Here is a tiny trained network, its code and every weight. The questions are about switching its units off for an input and a target symbol, where a switched-off unit gives its printed mean instead of its output.

import numpy as np


def w(rows, s, z=0):
    codes = np.array(rows[::2]) - 128.0
    scale = np.full(codes.shape[1], s)
    scale[-1] = z or s
    return codes * scale


def norm(h):
    return h / np.sqrt((h * h).mean(-1, keepdims=True) + 1e-5)


def softmax(a):
    e = np.exp(a - a.max(-1, keepdims=True))
    return e / e.sum(-1, keepdims=True)


def log_softmax(a):
    a = a - a.max(-1, keepdims=True)
    return a - np.log(np.exp(a).sum(-1, keepdims=True))


def net(x, mask):
    ids = ['αβεζηθλμξστφψω'.index(c) for c in x.split()]
    T = len(ids)
    res = E[ids] + P[:T]
    u = 0
    for l in range(3):
        r = norm(res)
        for j in range(3):
            rows = slice(3 * j, 3 * j + 3)
            q, k, v = (r @ M[l][rows].T for M in (Q, K, V))
            z = softmax(np.where(np.tri(T) > 0, q @ k.T / 3**0.5, -1e9)) @ v
            o = O[l][rows]
            res = res + np.where(mask[u + j], z, o[:, -1]) @ o[:, :-1]
        u += 3
    return log_softmax(norm(res)[-1] @ U[:, :-1].T + U[:, -1])


Q, K, V, O = {}, {}, {}, {}
E = w([
[136,157,138,128],'α',
[63,159,154,166],'β',
[134,155,140,136],'ε',
[136,155,135,131],'ζ',
[97,247,114,150],'η',
[110,117,129,144],'θ',
[119,118,138,111],'λ',
[134,153,140,127],'μ',
[141,155,137,134],'ξ',
[143,162,95,98],'σ',
[151,181,142,146],'τ',
[146,156,142,139],'φ',
[132,110,102,114],'ψ',
[69,169,170,72],'ω',
],0.013)
P = w([
[1,208,74,109],'0',
[35,192,81,127],'1',
[62,184,97,134],'2',
[83,175,108,135],'3',
[98,168,116,138],'4',
[112,162,127,136],'5',
[122,154,134,133],'6',
[135,151,141,137],'7',
[147,144,147,132],'8',
[159,141,158,125],'9',
[171,137,157,127],'10',
[179,132,169,121],'11',
],0.0028)
Q[0] = w([
[93,140,140,160],'0.h1',
[118,58,112,104],'0.h1',
[96,2,115,87],'0.h1',
[111,176,120,214],'0.h2',
[117,95,71,144],'0.h2',
[60,99,147,113],'0.h2',
[153,68,71,123],'0.h3',
[70,81,121,106],'0.h3',
[130,52,112,85],'0.h3',
],0.0099)
K[0] = w([
[114,89,112,113],'0.h1',
[38,173,116,151],'0.h1',
[2,171,95,161],'0.h1',
[174,160,137,175],'0.h2',
[112,122,53,152],'0.h2',
[15,125,138,152],'0.h2',
[170,111,15,130],'0.h3',
[75,93,100,99],'0.h3',
[133,92,49,45],'0.h3',
],0.0088)
V[0] = w([
[138,184,150,151],'0.h1',
[126,156,229,55],'0.h1',
[134,111,81,8],'0.h1',
[127,128,129,125],'0.h2',
[137,36,43,3],'0.h2',
[126,135,132,94],'0.h2',
[55,83,163,240],'0.h3',
[195,129,62,172],'0.h3',
[128,128,128,128],'0.h3',
],0.0031)
O[0] = w([
[120,77,172,173,179],'0.h1',
[91,56,75,153,136],'0.h1',
[92,137,112,48,109],'0.h1',
[128,128,130,128,128],'0.h2',
[193,80,206,253,5],'0.h2',
[124,125,163,136,133],'0.h2',
[244,39,115,117,132],'0.h3',
[98,150,36,85,97],'0.h3',
[128,128,128,128,128],'0.h3',
],0.0031,0.0026)
Q[1] = w([
[114,173,148,144],'1.h1',
[134,125,151,89],'1.h1',
[138,126,183,173],'1.h1',
[122,255,105,172],'1.h2',
[70,164,218,91],'1.h2',
[144,147,111,59],'1.h2',
[181,198,127,92],'1.h3',
[41,98,149,190],'1.h3',
[158,125,83,184],'1.h3',
],0.0092)
K[1] = w([
[107,125,91,74],'1.h1',
[122,73,133,154],'1.h1',
[128,102,151,64],'1.h1',
[109,193,87,161],'1.h2',
[84,202,254,103],'1.h2',
[198,156,97,58],'1.h2',
[251,133,139,84],'1.h3',
[31,155,136,205],'1.h3',
[148,119,63,173],'1.h3',
],0.0093)
V[1] = w([
[132,136,142,50],'1.h1',
[95,76,44,188],'1.h1',
[102,62,96,58],'1.h1',
[124,170,96,6],'1.h2',
[95,171,102,25],'1.h2',
[149,167,250,100],'1.h2',
[129,191,252,191],'1.h3',
[71,134,122,38],'1.h3',
[55,61,46,129],'1.h3',
],0.0034)
O[1] = w([
[166,132,159,83,139],'1.h1',
[126,93,39,151,135],'1.h1',
[145,135,48,76,108],'1.h1',
[74,92,61,230,224],'1.h2',
[105,68,82,212,253],'1.h2',
[180,114,18,91,117],'1.h2',
[120,99,16,206,153],'1.h3',
[196,74,186,169,222],'1.h3',
[253,109,159,44,163],'1.h3',
],0.0033,0.0023)
Q[2] = w([
[113,110,66,134],'2.h1',
[130,68,171,69],'2.h1',
[162,86,185,55],'2.h1',
[168,64,106,69],'2.h2',
[74,84,9,210],'2.h2',
[115,84,229,199],'2.h2',
[87,51,127,110],'2.h3',
[103,102,105,118],'2.h3',
[155,159,140,63],'2.h3',
],0.012)
K[2] = w([
[131,139,77,129],'2.h1',
[6,86,121,123],'2.h1',
[37,77,146,109],'2.h1',
[174,79,86,103],'2.h2',
[206,197,122,171],'2.h2',
[152,62,184,200],'2.h2',
[119,95,107,176],'2.h3',
[110,106,94,148],'2.h3',
[161,176,129,141],'2.h3',
],0.014)
V[2] = w([
[125,132,130,122],'2.h1',
[84,74,72,141],'2.h1',
[65,135,31,48],'2.h1',
[39,189,26,166],'2.h2',
[211,85,191,139],'2.h2',
[229,130,93,182],'2.h2',
[122,92,37,116],'2.h3',
[73,91,142,74],'2.h3',
[192,42,85,252],'2.h3',
],0.0029)
O[2] = w([
[125,129,130,126,129],'2.h1',
[155,132,192,178,158],'2.h1',
[142,87,218,97,174],'2.h1',
[196,38,146,56,252],'2.h2',
[88,214,139,184,49],'2.h2',
[135,152,197,173,101],'2.h2',
[78,167,133,160,147],'2.h3',
[136,105,106,196,147],'2.h3',
[4,127,83,83,134],'2.h3',
],0.0032,0.0031)
U = w([
[108,5,111,122,180],'α',
[35,131,154,226,97],'β',
[139,138,245,171,80],'ε',
[198,123,218,77,166],'ζ',
[114,239,83,150,213],'η',
[117,152,129,108,61],'θ',
[146,117,82,138,47],'λ',
[192,133,134,175,197],'μ',
[130,128,83,150,74],'ξ',
[190,189,100,21,208],'σ',
[99,133,89,115,8],'τ',
[133,160,85,180,143],'φ',
[133,132,112,112,66],'ψ',
[68,165,153,41,60],'ω',
],0.014,0.0017)

Each question gives the input, a string of symbols that net reads in full, and the target symbol t.
The units are the heads (3 rows each of Q, K, V and O). Each row of codes is followed by its name. A weight is (code - 128) times the scale printed after its matrix; where a second scale follows, it is the last column's (O and U).
mask holds one flag per head, layer by layer. A switched-off head (its flag False) gives its mean, the last column of its rows in O, instead of its output. The means were averaged over made-up inputs and are rounded, as every weight is.
A unit's drop is (log p(t) with every unit on - log p(t) with that unit switched off) / (log p(t) with every unit on - log p(t) with every unit switched off).
The circuit of an input: a set's keep is (log p(t) with only the set's units on - log p(t) with every unit switched off) / (log p(t) with every unit on - log p(t) with every unit switched off). Starting from all 9 units, units are removed one at a time, each time the one whose removal leaves the highest keep (on an exact tie, the one counted first), for as long as the keep stays at least 0.8.
units of the circuit, in order: the units of the circuit, biggest drop first
most important unit: the unit with the biggest drop
heads that matter: for each layer, one digit per head in row order, 1 if its drop is at least 0.15 and else 0, layers parted by /
input θ ψ μ μ τ ψ ε λ ψ ψ, target ζ: units of the circuit, in order => (1.h2, 0.h2)
input β μ μ β θ μ θ α, target α: units of the circuit, in order => (2.h2, 0.h2, 1.h3, 0.h1)
input θ β θ ψ ψ θ μ, target σ: heads that matter => 100 / 000 / 010
input α θ φ τ θ τ θ, target ε: units of the circuit, in order => (0.h3, 1.h2, 1.h3, 2.h2)
input φ σ ξ ζ, target ζ: most important unit => 2.h2
input θ φ ψ μ ψ ζ θ ψ β μ, target σ: heads that matter => 100 / 000 / 000
input ξ ε μ η θ ξ μ ζ α, target α: heads that matter => 110 / 011 / 010
input α ψ φ, target σ: units of the circuit, in order => (2.h2, 0.h2)
input ω ξ ζ, target μ: heads that matter => 000 / 101 / 011
input ζ θ μ ε ψ ψ θ ψ, target ε: units of the circuit, in order => (0.h2, 1.h2, 2.h2)
input ψ ω ξ, target μ: heads that matter => 000 / 011 / 011
input ψ φ σ θ θ μ ζ ω θ ω θ, target ζ: units of the circuit, in order => (1.h2, 0.h3)
input θ μ θ θ ε ζ σ ω ω ω ξ μ, target μ: heads that matter => 000 / 011 / 001
input σ ψ ζ, target σ: most important unit => 2.h2
input ζ θ μ λ σ θ ψ θ τ α, target η: heads that matter => 001 / 011 / 000
input λ λ β φ ζ ζ λ, target ε: units of the circuit, in order => (2.h2, 0.h2, 0.h3)
input ω ψ η λ α ζ μ, target α: units of the circuit, in order => (2.h2, 1.h3, 0.h2, 0.h1)
input φ μ ψ θ β θ, target β: heads that matter => 101 / 011 / 011
input α β β ε θ λ θ ζ ψ ψ θ, target ε: heads that matter => 101 / 011 / 010
input θ ζ β θ φ ψ ζ ζ θ θ ψ α, target σ: most important unit => 0.h1
input ψ φ τ α ψ, target β: heads that matter => 011 / 011 / 010
input φ λ ζ ξ ζ σ ε, target ζ: heads that matter => 010 / 100 / 011
input θ ζ μ ψ ζ σ ψ φ, target σ: heads that matter => 100 / 100 / 110
input ζ ψ ζ θ ε ζ θ θ β ψ ε, target σ: heads that matter => 100 / 000 / 000
input θ ω θ θ ψ θ θ θ τ θ θ, target ζ: heads that matter => 001 / 010 / 000
input θ ψ θ ψ μ ψ σ β θ μ φ ψ, target ζ: units of the circuit, in order => (0.h2, 1.h2)
input θ θ ε α τ ψ ζ α, target σ: most important unit => 2.h2
input τ θ σ α, target ζ: units of the circuit, in order => (2.h2, 2.h3)
